Here is a tiny trained network, its code and every weight. The questions are about switching its units off for an input and a target symbol, where a switched-off unit gives its printed mean instead of its output.

import numpy as np


def w(rows, s, z=0):
    codes = np.array(rows[::2]) - 128.0
    scale = np.full(codes.shape[1], s)
    scale[-1] = z or s
    return codes * scale


def f(y):
    return y / 2 * (1 + np.tanh(0.7978845608 * (y + 0.044715 * y**3)))


def softmax(a):
    e = np.exp(a - a.max(-1, keepdims=True))
    return e / e.sum(-1, keepdims=True)


def log_softmax(a):
    a = a - a.max(-1, keepdims=True)
    return a - np.log(np.exp(a).sum(-1, keepdims=True))


def net(x, mask):
    ids = ['Λαβηθξσψ'.index(c) for c in x.split()]
    T = len(ids)
    res = E[ids] + P[:T]
    r = res
    for j in range(2):
        rows = slice(2 * j, 2 * j + 2)
        q, k, v = (r @ M[0][rows].T for M in (Q, K, V))
        z = softmax(np.where(np.tri(T) > 0, q @ k.T / 2**0.5, -1e9)) @ v
        o = O[0][rows]
        res = res + np.where(mask[j], z, o[:, -1]) @ o[:, :-1]
    y = f(res @ A[0][:, :-1].T + A[0][:, -1])
    res = res + np.where(mask[2:6], y, B[0][:, -1]) @ B[0][:, :-1]
    return log_softmax(res[-1] @ U[:, :-1].T + U[:, -1])


Q, K, V, O, A, B = {}, {}, {}, {}, {}, {}
E = w([
[175,70,206,158,143],'Λ',
[59,177,98,146,93],'α',
[122,65,198,166,148],'β',
[190,161,150,73,112],'η',
[229,119,167,74,134],'θ',
[202,126,177,168,123],'ξ',
[134,140,1,186,129],'σ',
[176,92,187,44,158],'ψ',
],0.018)
P = w([
[85,163,130,166,207],'0',
[189,95,192,117,181],'1',
[176,130,155,127,124],'2',
[170,124,144,118,101],'3',
[166,116,137,115,76],'4',
[176,107,134,102,55],'5',
[176,94,137,103,33],'6',
[193,85,122,88,7],'7',
[176,160,155,184,124],'8',
],0.013)
Q[0] = w([
[108,89,43,120,116],'H0',
[208,50,193,97,197],'H0',
[140,130,96,127,171],'H1',
[50,173,1,183,72],'H1',
],0.018)
K[0] = w([
[135,81,158,117,8],'H0',
[88,194,161,127,224],'H0',
[81,156,129,127,98],'H1',
[126,59,133,99,15],'H1',
],0.017)
V[0] = w([
[59,241,53,8,126],'H0',
[229,198,94,167,84],'H0',
[232,193,77,103,110],'H1',
[197,71,193,43,202],'H1',
],0.012)
O[0] = w([
[164,237,146,99,196,8],'H0',
[190,102,40,253,112,152],'H0',
[119,195,7,95,151,116],'H1',
[140,85,104,54,220,156],'H1',
],0.016,0.013)
A[0] = w([
[53,196,240,101,53,190],'N0',
[187,185,225,111,205,115],'N1',
[153,100,237,124,91,49],'N2',
[51,87,2,118,136,2],'N3',
],0.0089,0.0041)
B[0] = w([
[175,84,174,196,184,212],'N0',
[148,114,44,23,8,181],'N1',
[79,236,64,114,133,253],'N2',
[91,169,207,50,134,229],'N3',
],0.011,0.019)
U = w([
[131,193,155,108,120,125],'Λ',
[120,162,160,84,122,3],'α',
[53,148,101,124,98,63],'β',
[149,153,144,158,135,222],'η',
[122,143,246,96,117,82],'θ',
[174,74,169,131,119,193],'ξ',
[166,123,170,106,192,171],'σ',
[125,153,60,141,135,156],'ψ',
],0.012,0.0066)

Each question gives the input, a string of symbols that net reads in full, and the target symbol t.
The units are the heads (2 rows each of Q, K, V and O) and the neurons (one row each of A and B). Each row of codes is followed by its name. A weight is (code - 128) times the scale printed after its matrix; where a second scale follows, it is the last column's (O, A, B and U).
mask holds one flag per unit, heads first, then neurons. A switched-off unit (its flag False) gives its mean, the last column of its rows in O or B, instead of its output. The means were averaged over made-up inputs and are rounded, as every weight is.
A unit's drop is (log p(t) with every unit on - log p(t) with that unit switched off) / (log p(t) with every unit on - log p(t) with every unit switched off).
The circuit of an input: a set's keep is (log p(t) with only the set's units on - log p(t) with every unit switched off) / (log p(t) with every unit on - log p(t) with every unit switched off). Starting from all 6 units, units are removed one at a time, each time the one whose removal leaves the highest keep (on an exact tie, the one counted first), for as long as the keep stays at least 0.8.
units of the circuit, in order: the units of the circuit, biggest drop first
most important unit: the unit with the biggest drop
top k neurons: the k neurons with the biggest drops, biggest first
heads that matter: for each layer, one digit per head in row order, 1 if its drop is at least 0.15 and else 0, layers parted by /
input ξ θ β ψ η θ α, target α: most important unit : N3
input Λ ψ β, target β: units of the circuit, in order : [N2; H0]
input η α ξ θ σ Λ ξ ψ, target ψ: heads that matter : 11
input σ η ξ σ Λ α, target θ: units of the circuit, in order : [N3; N2; H1]
input ψ Λ ξ β θ, target α: units of the circuit, in order : [H0; N1; H1]
input Λ σ ξ β α θ ψ η α, target Λ: units of the circuit, in order : [N3; H1; H0]
input α σ ξ θ ξ ξ σ η Λ, target Λ: units of the circuit, in order : [H0; N2; H1]
input Λ σ θ σ σ σ θ Λ, target β: heads that matter : 10
input σ ψ ξ σ ξ σ Λ, target η: heads that matter : 01
input Λ σ β Λ σ ξ σ Λ η, target β: units of the circuit, in order : [H0; N0]
input ψ Λ ξ Λ β, target α: top 2 neurons : [N1; N0]
input ξ ξ η σ, target Λ: top 2 neurons : [N3; N0]
input β σ α Λ ξ β, target θ: top 3 neurons : [N0; N2; N1]
input η ψ ξ ψ Λ ξ β Λ ξ, target ψ: heads that matter : 11
input β Λ θ β, target θ: most important unit : N0
input θ α ξ Λ, target σ: heads that matter : 01
input α ξ α α, target η: heads that matter : 11
input σ ξ σ ξ ξ, target η: heads that matter : 01
input α η β θ, target Λ: top 2 neurons : [N1; N2]
input θ ξ ξ Λ η ψ, target σ: top 2 neurons : [N2; N1]
input σ β ξ ξ ψ, target η: most important unit : H1
input Λ σ θ ξ ξ ξ σ ξ σ, target β: units of the circuit, in order : [N3; H0]
